Below are the code and all the weights of a small trained network. Each question names an input and a class and asks about switching units off, where a switched-off unit gives its printed mean instead of its output.

import numpy as np


def w(rows, s, z=0):
    codes = np.array(rows[::2]) - 128.0
    scale = np.full(codes.shape[1], s)
    scale[-1] = z or s
    return codes * scale


def norm(h):
    return h / np.sqrt((h * h).mean(-1, keepdims=True) + 1e-5)


def f(y):
    return np.maximum(y, 0)


def log_softmax(a):
    a = a - a.max(-1, keepdims=True)
    return a - np.log(np.exp(a).sum(-1, keepdims=True))


def net(x, mask):
    res = np.array(x, float).reshape(1, 2) / 4 @ E
    u = 0
    for l in range(2):
        y = f(norm(res) @ A[l][:, :-1].T + A[l][:, -1])
        res = res + np.where(mask[u : u + 4], y, B[l][:, -1]) @ B[l][:, :-1]
        u += 4
    return log_softmax(norm(res)[-1] @ U[:, :-1].T + U[:, -1])


A, B = {}, {}
E = w([
[130,112,153,197,105,14,99,9,154,44,117,204],'x0',
[203,70,214,85,174,119,222,255,106,126,61,55],'x1',
],0.0055)
A[0] = w([
[63,235,46,28,130,254,92,150,33,185,195,136,233],'0.n1',
[120,170,103,119,154,173,163,147,93,156,139,119,40],'0.n2',
[107,152,127,85,107,190,128,68,8,126,158,196,207],'0.n3',
[156,153,105,126,166,152,135,171,157,202,84,61,2],'0.n4',
],0.0059,0.0041)
B[0] = w([
[78,103,152,36,143,78,88,111,255,125,153,152,251],'0.n1',
[143,183,96,148,86,143,105,95,105,74,27,107,151],'0.n2',
[24,156,91,195,82,142,113,90,137,140,139,117,181],'0.n3',
[121,175,114,164,122,155,166,134,40,142,181,125,158],'0.n4',
],0.0092,0.013)
A[1] = w([
[133,215,52,223,73,241,22,60,66,80,147,186,4],'1.n1',
[68,197,100,74,158,205,132,215,136,232,222,54,137],'1.n2',
[117,189,24,255,75,175,83,75,58,130,158,179,2],'1.n3',
[202,51,175,34,191,33,88,154,209,78,67,113,20],'1.n4',
],0.0061,0.004)
B[1] = w([
[130,117,46,144,99,141,155,125,71,144,46,110,208],'1.n1',
[215,49,89,154,130,206,146,174,93,196,137,138,254],'1.n2',
[28,171,56,159,134,98,98,122,42,16,16,77,208],'1.n3',
[142,185,254,154,180,106,183,89,74,58,110,154,234],'1.n4',
],0.009,0.0067)
U = w([
[19,49,47,43,125,193,45,63,234,216,195,213,235],'0',
[223,14,116,75,209,233,202,223,65,222,175,74,205],'1',
[2,161,25,216,63,62,73,28,46,33,9,116,232],'2',
[180,141,245,198,211,37,206,56,50,31,79,203,255],'3',
[198,227,72,225,43,79,57,175,83,163,196,84,1],'4',
[205,211,75,173,34,71,53,161,75,169,160,66,1],'5',
[201,162,86,172,35,90,24,147,32,113,221,156,1],'6',
],0.0076,0.005)

Each question gives the input, the list of numbers given to net, and the class t.
The units are the neurons (one row each of A and B). Each row of codes is followed by its name. A weight is (code - 128) times the scale printed after its matrix; where a second scale follows, it is the last column's (A, B and U).
mask holds one flag per neuron, layer by layer. A switched-off neuron (its flag False) gives its mean, the last column of its row in B, instead of its output. The means were averaged over made-up inputs and are rounded, as every weight is.
A unit's drop is (log p(t) with every unit on - log p(t) with that unit switched off) / (log p(t) with every unit on - log p(t) with every unit switched off).
The circuit of an input: a set's keep is (log p(t) with only the set's units on - log p(t) with every unit switched off) / (log p(t) with every unit on - log p(t) with every unit switched off). Starting from all 8 units, units are removed one at a time, each time the one whose removal leaves the highest keep (on an exact tie, the one counted first), for as long as the keep stays at least 0.8.
units of the circuit, in order: the units of the circuit, biggest drop first
k most important neurons: the k neurons with the biggest drops, biggest first
k most important neurons of layer l: the k neurons of layer l with the biggest drops, biggest first
drop of u: that unit's drop, to one decimal
input [3,3], class 3: units of the circuit, in order => (0.n3)
input [0,2], class 1: 2 most important neurons => (0.n1; 0.n3)
input [0,-6], class 0: units of the circuit, in order => (0.n1; 1.n3)
input [0,0], class 0: 2 most important neurons of layer 1 => (1.n4; 1.n3)
input [-3,1], class 1: 2 most important neurons => (0.n4; 1.n2)
input [8,1], class 3: 2 most important neurons of layer 1 => (1.n3; 1.n1)
input [-1,3], class 1: 2 most important neurons => (0.n1; 0.n3)
input [0,6], class 1: 2 most important neurons => (0.n1; 0.n4)
input [6,2], class 3: drop of 0.n3 => 2.7
input [1,1], class 3: drop of 0.n4 => 0.8
input [0,5], class 1: drop of 0.n1 => 2.0
